Below is a small trained network, with its code and all its weights. Each question gives an input and a class and asks what happens when units are switched off, that is, made to give their printed mean instead of their output.

import numpy as np


def w(rows, s, z=0):
    codes = np.array(rows[::2]) - 128.0
    scale = np.full(codes.shape[1], s)
    scale[-1] = z or s
    return codes * scale


def f(y):
    return y / 2 * (1 + np.tanh(0.7978845608 * (y + 0.044715 * y**3)))


def log_softmax(a):
    a = a - a.max(-1, keepdims=True)
    return a - np.log(np.exp(a).sum(-1, keepdims=True))


def net(x, mask):
    res = np.array(x, float).reshape(1, 4) / 4 @ E
    y = f(res @ A[0][:, :-1].T + A[0][:, -1])
    res = res + np.where(mask, y, B[0][:, -1]) @ B[0][:, :-1]
    return log_softmax(res[-1] @ U[:, :-1].T + U[:, -1])


A, B = {}, {}
E = w([
[133,43,2],'x0',
[43,167,77],'x1',
[151,136,123],'x2',
[97,60,201],'x3',
],0.0094)
A[0] = w([
[150,155,189,196],'N0',
[145,202,153,245],'N1',
[75,175,128,156],'N2',
[161,140,86,138],'N3',
[107,131,169,124],'N4',
[138,138,193,237],'N5',
[102,61,136,141],'N6',
[107,246,142,222],'N7',
[93,90,190,149],'N8',
[107,115,91,138],'N9',
[164,112,192,146],'N10',
[162,138,198,188],'N11',
[141,150,207,254],'N12',
[133,161,76,188],'N13',
[111,45,128,157],'N14',
[92,135,76,124],'N15',
[113,116,46,206],'N16',
[143,101,46,200],'N17',
[90,73,141,162],'N18',
[192,125,169,135],'N19',
[82,192,123,146],'N20',
[137,213,153,246],'N21',
[100,129,110,110],'N22',
[151,134,70,137],'N23',
[185,43,129,133],'N24',
[153,136,75,116],'N25',
[126,78,80,201],'N26',
[160,128,94,109],'N27',
[96,147,85,170],'N28',
[232,100,113,124],'N29',
[151,47,91,199],'N30',
],0.014,0.0067)
B[0] = w([
[64,156,103,214],'N0',
[117,241,150,222],'N1',
[143,196,190,171],'N2',
[83,121,140,156],'N3',
[87,133,111,159],'N4',
[100,197,56,226],'N5',
[199,132,112,163],'N6',
[133,229,202,237],'N7',
[121,118,26,185],'N8',
[129,66,117,159],'N9',
[68,106,2,193],'N10',
[63,147,67,217],'N11',
[85,202,62,250],'N12',
[97,86,173,181],'N13',
[215,107,121,179],'N14',
[68,38,119,170],'N15',
[102,15,165,219],'N16',
[112,55,154,220],'N17',
[188,147,102,164],'N18',
[81,128,82,177],'N19',
[160,197,247,175],'N20',
[109,216,161,229],'N21',
[88,125,120,135],'N22',
[66,59,126,170],'N23',
[220,125,100,184],'N24',
[98,71,105,160],'N25',
[145,20,173,202],'N26',
[104,66,151,143],'N27',
[68,73,178,174],'N28',
[170,136,194,174],'N29',
[181,26,162,211],'N30',
],0.0074,0.012)
U = w([
[84,184,131,254],'0',
[168,60,169,240],'1',
[110,179,220,37],'2',
[41,70,144,41],'3',
[43,138,58,39],'4',
[254,87,131,35],'5',
],0.0087,0.0065)

Each question gives the input, the list of numbers given to net, and the class t.
The units are the neurons (one row each of A and B). Each row of codes is followed by its name. A weight is (code - 128) times the scale printed after its matrix; where a second scale follows, it is the last column's (A, B and U).
mask holds one flag per neuron, in row order. A switched-off neuron (its flag False) gives its mean, the last column of its row in B, instead of its output. The means were averaged over made-up inputs and are rounded, as every weight is.
A unit's drop is (log p(t) with every unit on - log p(t) with that unit switched off) / (log p(t) with every unit on - log p(t) with every unit switched off).
The circuit of an input: a set's keep is (log p(t) with only the set's units on - log p(t) with every unit switched off) / (log p(t) with every unit on - log p(t) with every unit switched off). Starting from the 12 units with the biggest drops (on a tie, the unit counted first), units are removed one at a time, each time the one whose removal leaves the highest keep (on an exact tie, the one counted first), for as long as the keep stays at least 0.8.
units of the circuit, in order: the units of the circuit, biggest drop first
k most important neurons: the k neurons with the biggest drops, biggest first
drop when u is switched off: that unit's drop, to one decimal
input [-7,3,-7,-3], class 2: units of the circuit, in order => N7
input [7,-1,8,-8], class 1: units of the circuit, in order => N30; N26
input [-7,7,-1,0], class 2: units of the circuit, in order => N20; N7
input [8,-1,1,-8], class 1: units of the circuit, in order => N30; N26
input [6,-5,-1,2], class 5: units of the circuit, in order => N24; N14
input [8,2,-5,-4], class 3: 2 most important neurons => N23; N15
input [1,8,-1,5], class 1: drop when N5 is switched off => 0.1
input [7,4,3,-1], class 3: drop when N5 is switched off => -0.1
input [-8,6,-4,-6], class 2: drop when N11 is switched off => 0.0
input [7,8,1,0], class 3: drop when N15 is switched off => 0.1
input [-7,1,8,-8], class 2: 2 most important neurons => N7; N20
